Here is a tiny trained network, its code and every weight. The questions are about switching its units off for an input and a class, where a switched-off unit gives its printed mean instead of its output.

import numpy as np


def w(rows, s, z=0):
    codes = np.array(rows[::2]) - 128.0
    scale = np.full(codes.shape[1], s)
    scale[-1] = z or s
    return codes * scale


def norm(h):
    return h / np.sqrt((h * h).mean(-1, keepdims=True) + 1e-5)


def f(y):
    return np.maximum(y, 0)


def log_softmax(a):
    a = a - a.max(-1, keepdims=True)
    return a - np.log(np.exp(a).sum(-1, keepdims=True))


def net(x, mask):
    res = np.array(x, float).reshape(1, 4) / 4 @ E
    u = 0
    for l in range(4):
        y = f(norm(res) @ A[l][:, :-1].T + A[l][:, -1])
        res = res + np.where(mask[u : u + 4], y, B[l][:, -1]) @ B[l][:, :-1]
        u += 4
    return log_softmax(norm(res)[-1] @ U[:, :-1].T + U[:, -1])


A, B = {}, {}
E = w([
[133,252,147,120],'x0',
[255,114,38,107],'x1',
[128,124,128,132],'x2',
[203,97,234,98],'x3',
],0.0078)
A[0] = w([
[191,128,139,35,159],'0.n0',
[105,82,138,188,207],'0.n1',
[160,249,172,127,4],'0.n2',
[122,129,217,160,225],'0.n3',
],0.014,0.003)
B[0] = w([
[126,121,156,203,254],'0.n0',
[93,153,142,74,220],'0.n1',
[150,150,104,7,250],'0.n2',
[95,112,184,173,253],'0.n3',
],0.015,0.0056)
A[1] = w([
[88,149,70,126,92],'1.n0',
[186,121,73,154,60],'1.n1',
[192,104,86,154,1],'1.n2',
[108,6,135,113,89],'1.n3',
],0.017,0.0019)
B[1] = w([
[181,1,120,165,234],'1.n0',
[170,199,141,187,228],'1.n1',
[124,225,167,157,221],'1.n2',
[147,177,128,4,253],'1.n3',
],0.015,0.005)
A[2] = w([
[106,108,20,197,144],'2.n0',
[143,212,97,19,43],'2.n1',
[204,143,249,93,45],'2.n2',
[101,144,72,108,2],'2.n3',
],0.017,0.00071)
B[2] = w([
[90,27,208,174,154],'2.n0',
[114,107,79,10,228],'2.n1',
[96,39,69,195,253],'2.n2',
[126,68,152,140,142],'2.n3',
],0.014,0.013)
A[3] = w([
[3,144,123,137,251],'3.n0',
[176,181,67,187,56],'3.n1',
[82,195,184,138,207],'3.n2',
[120,215,114,155,54],'3.n3',
],0.018,0.0018)
B[3] = w([
[219,213,87,152,254],'3.n0',
[66,213,206,111,196],'3.n1',
[109,254,179,125,164],'3.n2',
[75,142,104,155,157],'3.n3',
],0.016,0.0081)
U = w([
[126,117,120,139,255],'0',
[161,97,107,6,70],'1',
[162,247,193,168,71],'2',
[99,2,152,243,32],'3',
],0.0089,0.007)

Each question gives the input, the list of numbers given to net, and the class t.
The units are the neurons (one row each of A and B). Each row of codes is followed by its name. A weight is (code - 128) times the scale printed after its matrix; where a second scale follows, it is the last column's (A, B and U).
mask holds one flag per neuron, layer by layer. A switched-off neuron (its flag False) gives its mean, the last column of its row in B, instead of its output. The means were averaged over made-up inputs and are rounded, as every weight is.
A unit's drop is (log p(t) with every unit on - log p(t) with that unit switched off) / (log p(t) with every unit on - log p(t) with every unit switched off).
unit that matters most: the unit with the biggest drop
top k neurons: the k neurons with the biggest drops, biggest first
top k neurons in layer l: the k neurons of layer l with the biggest drops, biggest first
drop of u: that unit's drop, to one decimal
input [-6,-7,2,-4], class 2: top 4 neurons : 0.n2, 2.n2, 0.n1, 3.n0
input [-1,-8,-7,3], class 2: unit that matters most : 3.n0
input [-2,-8,-6,3], class 2: top 3 neurons : 3.n0, 0.n3, 1.n0
input [5,-5,-3,2], class 1: top 2 neurons : 0.n2, 0.n0
input [-5,6,3,-5], class 2: top 2 neurons in layer 1 : 1.n1, 1.n2
input [-8,-6,-4,-8], class 1: top 3 neurons : 1.n3, 2.n2, 0.n0
input [-5,-8,-1,6], class 2: top 2 neurons : 0.n3, 1.n0
input [-6,3,-7,-8], class 3: top 2 neurons in layer 0 : 0.n3, 0.n2
input [-3,-5,-2,-7], class 3: top 3 neurons : 1.n0, 2.n0, 0.n3
input [3,1,-2,-4], class 3: top 2 neurons : 1.n3, 1.n0
input [5,4,7,-8], class 3: top 3 neurons : 2.n0, 1.n0, 1.n3
input [4,5,2,-5], class 2: top 2 neurons in layer 0 : 0.n1, 0.n3
input [4,2,4,-6], class 3: top 2 neurons : 1.n0, 1.n3
input [6,-6,4,-4], class 1: top 2 neurons in layer 2 : 2.n1, 2.n2
input [-4,6,0,3], class 2: top 4 neurons : 1.n1, 0.n3, 1.n2, 3.n1
input [7,-6,-3,-8], class 3: top 2 neurons in layer 2 : 2.n0, 2.n3
input [-8,-4,7,-4], class 1: unit that matters most : 1.n3
input [-4,-7,3,-6], class 2: top 3 neurons : 2.n2, 2.n1, 0.n2
input [7,1,-5,5], class 1: top 2 neurons : 0.n2, 2.n1
input [-2,-8,-1,-6], class 2: top 2 neurons : 2.n2, 2.n1
input [-1,-4,4,8], class 3: unit that matters most : 2.n2
input [8,-8,-3,3], class 1: top 2 neurons in layer 1 : 1.n2, 1.n1
input [-7,-6,-4,-1], class 1: top 3 neurons : 1.n3, 0.n0, 2.n1
input [-4,-8,6,-6], class 2: top 2 neurons in layer 3 : 3.n0, 3.n2
input [5,0,3,-4], class 1: top 2 neurons : 0.n2, 2.n2
input [7,-6,1,-3], class 1: drop of 0.n0 : 0.2
input [6,3,-2,2], class 1: drop of 0.n2 : 3.9
input [2,2,0,-6], class 3: drop of 2.n0 : 0.1
input [-3,4,-1,-6], class 3: drop of 1.n0 : 1.2
input [-2,3,2,6], class 3: unit that matters most : 0.n0
